Each row has a name. After each piece below comes the name of the row it's from, unless a question asks for something else. Each question is about the rows just above it.

[148 122  77 105 124 148 185 168  91  80 102 150  70 105  94 104 124 106
 132 107 111 114 131 132 149 149 123 126 146  80 140  85 116 148 168 126
 120 124 168 112 106  86 118 121  88 169  90  94 160  56  85 153 108  96] = K_976
[204 129 113  98 130 108  63 155 107 120 119  93 194 129 187 149 111 186
 121 113 112 104 136 132 167 142 136 134 156 167 104 115 136 181 167 126
 137  92 144 183 135 159 131 102 108  99 136 153  81 154 139 134 113 134] = K_394
[ 95 176 115 170 111 116 131 120 119 126 117 128 145  86 127 128 122  64
 170 162  92 189  92 104 138 154 147 126  73 105 115 128 193 127 108  87
 134 161 158 113  85 123 150 152 133 100  93 100  96 137  73  74 108 154] = K_246
Number of entries in [204 129 113  98 130 108  63 155 107 120 119  93 194 129 187 149 111 186
 121 113 112 104 136 132 167 142 136 134 156 167 104 115 136 181 167 126
 137  92 144 183 135 159 131 102 108  99]: => 46
[134 136 142 167 132 136] is which row, read backwards? => K_394
How many entries does [204 129 113  98 130 108  63 155 107 120 119  93 194 129 187 149 111] have? => 17
Count the entries of [204 129 113  98 130 108  63 155 107 120 119  93 194 129 187 149 111 186
 121 113 112 104 136 132 167 142 136 134 156 167 104 115 136 181 167 126
 137]: => 37
Number of entries in [ 95 176 115 170 111 116 131 120 119 126 117 128 145  86 127 128 122  64
 170 162  92 189  92 104 138 154 147 126  73 105 115 128 193 127 108]: => 35

[151 121 113 121 131 145 128 173  98 109  98 139 182 170  98 155 148 107
 117 101  81 128 101 165 101 108 120 154 133 146 133 121 122 142 163 132
 187] = K_256
[124 112 140 122 140 129 118  83  82 134 167 162 179 161  97 167 115 140
 107 103 138 146  98 150 144 132 135 140 143 148 131 120 122 116 149 145
 137] = K_68
[147 136 110 129 118 143 136 191 143 111  79  98 151 156 116 119 151 102
 134 113  79 113 121 106 163 151 138 107 135 113 122 129 129 113 107 127
  80] = K_88
[115 144 138 131 118 114 139 157 174 131  97  93  64  78 167  80 120 124
 156 161 132 108 164  97 123 130 131 107 117 100 123 136 134 127  98 117
  86] = K_379
[109 144 141 134 121 110 130 104 173 139 142 104  60  73 169  85 114 140
 150 163 173 120 165  93 144 148 134 102 116 102 122 142 139 117  92 118
  73] = K_598
[109 144 141 134 121 110 130 104 173 139 142 104 117  73 169  85 114 140
 150 163 173 120 165  93 144 148 134 102 116 102 122 142 139 117  92 118
  73] = K_661
[154 123 125 117 116 142 148 206 142  94  67  85 145 149 111  87 155  98
 136 117  66  98 133 119 164 146 139 114 145 112 123 122 122 114 127 128
  93] = K_627
[117 134 139 131 120 115 135 122 163 131 121 103  73  84 160  90 119 127
 141 157 135 116 158 102 126 131 133 110 120 104 123 132 131 125 103 119
  91] = K_96
[147 136 110 129 118 143 136 191 143 111  79  98 151 156 116 119 151 102
 134 113  79 113 121 137  96 108 118 149 119 138 133 125 126 150 135 122
 177] = K_674
[154 123 125 117 116 142 148 206 142  94  67  85 145 149 111  87 155  98
 136 117  66  98 133 141  88 101 121 157 136 103 131 120 120 186 165 117
 191] = K_471
[140 113 124 119 137 141 124 115  83 109 145 153 188 171  92 163 140 116
 109  98  95 138  97 176 113 113 130 154 144 146 133 119 120 132 180 135
 182] = K_252
[149 128 118 119 116 141 146 140  73  85 104 173 104 114 169 117 142 139
 138 119  72 100 133 135  91 104 120 153 127 109 130 123 122 170 146 118
 184] = K_798
Which row holds this, read backwards? [140 114  85 169  73 117 104 142 139 173 104] => K_661
How many entries does [140 113 124 119 137 141 124 115  83 109 145 153 188 171  92 163 140 116
 109  98  95 138  97 176 113 113 130 154 144 146 133 119 120 132 180 135
 182] have? => 37
Number of entries in [154 123 125 117 116 142 148 206 142  94  67  85 145 149 111  87 155  98
 136 117  66  98 133 141  88 101]: => 26

[127 118 186 107 142 135  32 137 153 168 137 126 122 177 103 122 119  98
 127 137  86 188 142  95  93 136] -> K_610
[153 186 127 107 137 126 135 118 142  32 168 137 133 175 141 134 120  86
 127 119 137 114 124  96 117 128] -> K_421
[143 124 111 127 136 132 137 117 130 176  98 147 133 108 140 130 178 108
 126 125 124 109 146 131 150 116] -> K_77
[132 111 142 139 126 130 164 170 114 128 121 122 134 169 131 127 172 149
 130 125 152 135 129 127 156 130] -> K_906
[123 114 172 157 180 135 132 123 122  88 117 132 132 109 132 118 158 147
 124 133 117 105 132 146 122 125] -> K_64
[133 130 109 132 153 129 189 119 119 153 134 120 133 175 141 134 120  86
 127 119 121 138 144 113  85 125] -> K_861
[133 133  72 127 131 125 153 115 126 151 153 135 126 133 116 132 123 125
 128 127  98 149 140  95 139 130] -> K_350
[140 135 104 110  96 117 194 128 127  71 170 127 175 133 128  97 123 167
 126 140 136  99 136 130 161 127] -> K_534
[133 138 109 132 153 129 189 119 119 153 134 123 133 175 128 134 120  86
 127 119 121 138 144 113  85 125] -> K_498
Count the entries of [133 130 109 132 153 129 189 119 119 153 134 120 133 175 141 134 120  86
 127 119 121 138 144 113  85 125]: => 26
Which row holds this, read backwards? [126 137 168 153 137  32 135 142 107 186 118 127] => K_610
Number of entries in [143 124 111 127 136 132 137 117 130 176  98]: => 11
[128 175 133] is which row, read backwards? => K_498
Number of entries in [133 138 109 132 153 129 189 119 119 153 134 123 133 175 128 134 120  86
 127 119 121]: => 21
The row with [133 130 109 132 153 129 189 119 119 153 134 120 133 175 141 134 120  86
 127 119 121 138 144 113  85 125] is => K_861

[181 133 169 108] -> K_951
[136 121 141 164] -> K_505
[116 136 121 140] -> K_85
[160 163 136 105] -> K_108
[153  55 128 142] -> K_168
Count the entries of [181 133 169]: => 3
Number of entries in [116 136]: => 2
How many entries does [116] have? => 1
Which row holds this, read backwards? [140 121 136] => K_85
Count the entries of [153  55 128]: => 3

